Below are the code and all the weights of a small trained network. Each question names an input and a class and asks about switching units off, where a switched-off unit gives its printed mean instead of its output.

import numpy as np


def w(rows, s, z=0):
    codes = np.array(rows[::2]) - 128.0
    scale = np.full(codes.shape[1], s)
    scale[-1] = z or s
    return codes * scale


def norm(h):
    return h / np.sqrt((h * h).mean(-1, keepdims=True) + 1e-5)


def f(y):
    return y / 2 * (1 + np.tanh(0.7978845608 * (y + 0.044715 * y**3)))


def log_softmax(a):
    a = a - a.max(-1, keepdims=True)
    return a - np.log(np.exp(a).sum(-1, keepdims=True))


def net(x, mask):
    res = np.array(x, float).reshape(1, 3) / 4 @ E
    u = 0
    for l in range(4):
        y = f(norm(res) @ A[l][:, :-1].T + A[l][:, -1])
        res = res + np.where(mask[u : u + 7], y, B[l][:, -1]) @ B[l][:, :-1]
        u += 7
    return log_softmax(norm(res)[-1] @ U[:, :-1].T + U[:, -1])


A, B = {}, {}
E = w([
[128,207,253,244,193,122],'x0',
[163,117,116,116,198,89],'x1',
[236,192,48,205,112,156],'x2',
],0.0049)
A[0] = w([
[152,43,89,89,215,102,142],'L0N1',
[178,196,54,160,114,180,119],'L0N2',
[119,210,158,110,16,224,89],'L0N3',
[201,117,95,91,226,48,102],'L0N4',
[11,194,110,162,9,193,128],'L0N5',
[104,144,107,117,159,163,1],'L0N6',
[190,138,90,116,253,25,92],'L0N7',
],0.0058,0.0064)
B[0] = w([
[166,162,157,157,115,86,236],'L0N1',
[68,88,105,147,180,150,254],'L0N2',
[111,118,130,163,81,58,175],'L0N3',
[66,91,101,171,95,98,195],'L0N4',
[138,145,138,201,99,53,241],'L0N5',
[96,1,121,87,50,164,60],'L0N6',
[123,135,144,190,83,66,207],'L0N7',
],0.01,0.0025)
A[1] = w([
[93,200,150,146,254,169,102],'L1N1',
[48,11,1,122,162,64,222],'L1N2',
[152,171,38,210,117,217,75],'L1N3',
[247,77,52,89,66,137,117],'L1N4',
[37,65,247,65,121,116,162],'L1N5',
[133,142,154,109,153,168,4],'L1N6',
[64,103,81,99,67,135,141],'L1N7',
],0.0064,0.0038)
B[1] = w([
[103,130,172,66,31,123,182],'L1N1',
[85,170,225,182,134,129,255],'L1N2',
[98,48,105,99,187,110,180],'L1N3',
[175,97,202,93,55,173,166],'L1N4',
[190,66,23,207,180,135,202],'L1N5',
[76,71,126,254,118,158,104],'L1N6',
[152,82,229,132,176,152,155],'L1N7',
],0.0071,0.0058)
A[2] = w([
[215,188,39,134,150,170,3],'L2N1',
[111,46,112,164,36,108,122],'L2N2',
[233,25,88,121,166,142,153],'L2N3',
[187,150,2,109,120,166,108],'L2N4',
[82,57,36,163,230,182,82],'L2N5',
[142,202,182,198,170,172,209],'L2N6',
[97,166,59,103,164,213,85],'L2N7',
],0.0074,0.0027)
B[2] = w([
[50,94,173,208,78,107,114],'L2N1',
[164,163,142,151,151,96,171],'L2N2',
[91,153,151,137,118,184,167],'L2N3',
[10,80,196,168,81,157,117],'L2N4',
[173,101,41,142,187,145,187],'L2N5',
[125,85,138,95,115,162,254],'L2N6',
[157,88,137,185,134,111,112],'L2N7',
],0.013,0.0059)
A[3] = w([
[131,250,60,95,113,92,86],'L3N1',
[146,171,141,140,93,29,127],'L3N2',
[243,240,51,52,130,117,85],'L3N3',
[223,179,36,10,29,128,3],'L3N4',
[254,199,93,93,101,125,57],'L3N5',
[187,112,215,30,96,203,61],'L3N6',
[217,128,189,139,147,147,160],'L3N7',
],0.0088,0.006)
B[3] = w([
[64,149,161,77,97,189,121],'L3N1',
[65,161,101,168,90,102,213],'L3N2',
[2,91,111,163,158,186,120],'L3N3',
[59,201,127,194,161,97,121],'L3N4',
[92,75,162,106,208,189,121],'L3N5',
[97,109,174,57,105,165,253],'L3N6',
[200,111,92,110,89,123,241],'L3N7',
],0.011,0.0061)
U = w([
[176,77,218,30,43,194,123],'0',
[177,42,48,194,238,196,143],'1',
[158,152,139,215,84,37,132],'2',
[41,143,181,148,114,158,202],'3',
[165,252,60,31,167,142,2],'4',
[162,247,48,45,142,161,2],'5',
[155,241,57,36,158,150,2],'6',
],0.017,0.015)

Each question gives the input, the list of numbers given to net, and the class t.
The units are the neurons (one row each of A and B). Each row of codes is followed by its name. A weight is (code - 128) times the scale printed after its matrix; where a second scale follows, it is the last column's (A, B and U).
mask holds one flag per neuron, layer by layer. A switched-off neuron (its flag False) gives its mean, the last column of its row in B, instead of its output. The means were averaged over made-up inputs and are rounded, as every weight is.
A unit's drop is (log p(t) with every unit on - log p(t) with that unit switched off) / (log p(t) with every unit on - log p(t) with every unit switched off).
The circuit of an input: a set's keep is (log p(t) with only the set's units on - log p(t) with every unit switched off) / (log p(t) with every unit on - log p(t) with every unit switched off). Starting from the 12 units with the biggest drops (on a tie, the unit counted first), units are removed one at a time, each time the one whose removal leaves the highest keep (on an exact tie, the one counted first), for as long as the keep stays at least 0.8.
circuit, biggest first: the units of the circuit, biggest drop first
k most important neurons: the k neurons with the biggest drops, biggest first
k most important neurons of layer l: the k neurons of layer l with the biggest drops, biggest first
drop of u: that unit's drop, to one decimal
input [4,7,-7], class 1: circuit, biggest first => (L1N5)
input [5,5,-4], class 0: 2 most important neurons of layer 1 => (L1N3, L1N1)
input [-3,-1,3], class 3: circuit, biggest first => (L1N2, L0N2)
input [-3,1,-2], class 3: circuit, biggest first => (L0N2, L2N6, L3N3)
input [-2,2,2], class 3: 4 most important neurons => (L1N2, L1N5, L0N2, L0N4)
input [-1,3,-3], class 3: 4 most important neurons => (L0N1, L0N2, L1N2, L2N5)
input [-3,-1,0], class 3: 2 most important neurons => (L0N4, L0N2)
input [-3,1,-5], class 1: 2 most important neurons => (L1N5, L2N5)
input [6,8,-7], class 2: 3 most important neurons of layer 0 => (L0N2, L0N7, L0N1)
input [4,-3,0], class 0: 2 most important neurons => (L2N6, L2N5)
input [-3,-6,-6], class 1: 2 most important neurons of layer 0 => (L0N7, L0N4)
input [5,-2,-5], class 0: 3 most important neurons => (L0N4, L0N2, L1N3)
input [4,-3,6], class 1: 2 most important neurons => (L1N3, L0N2)
input [-2,-2,1], class 3: 3 most important neurons => (L1N5, L0N2, L2N5)
input [-1,-4,-2], class 2: 2 most important neurons => (L0N5, L0N3)
input [-2,-4,8], class 1: circuit, biggest first => (L0N2)
input [8,-8,-6], class 0: 3 most important neurons => (L2N6, L0N4, L0N7)
input [-1,-1,4], class 1: 2 most important neurons => (L1N3, L2N5)
input [0,-8,-8], class 1: 2 most important neurons => (L1N5, L0N7)
input [-1,7,-5], class 2: 2 most important neurons => (L0N4, L0N1)
input [0,-4,-4], class 1: 2 most important neurons => (L1N5, L1N2)
input [0,6,-6], class 1: most important neuron of layer 0 => (L0N5)
input [2,-1,-2], class 3: 2 most important neurons of layer 1 => (L1N2, L1N1)
input [-5,-4,7], class 1: 2 most important neurons of layer 1 => (L1N3, L1N1)
input [-3,7,6], class 2: 3 most important neurons of layer 1 => (L1N2, L1N5, L1N7)
input [1,-1,-1], class 3: 2 most important neurons of layer 1 => (L1N2, L1N5)
input [2,-7,-5], class 2: most important neuron of layer 0 => (L0N5)
input [8,6,-6], class 0: drop of L1N1 => 0.9
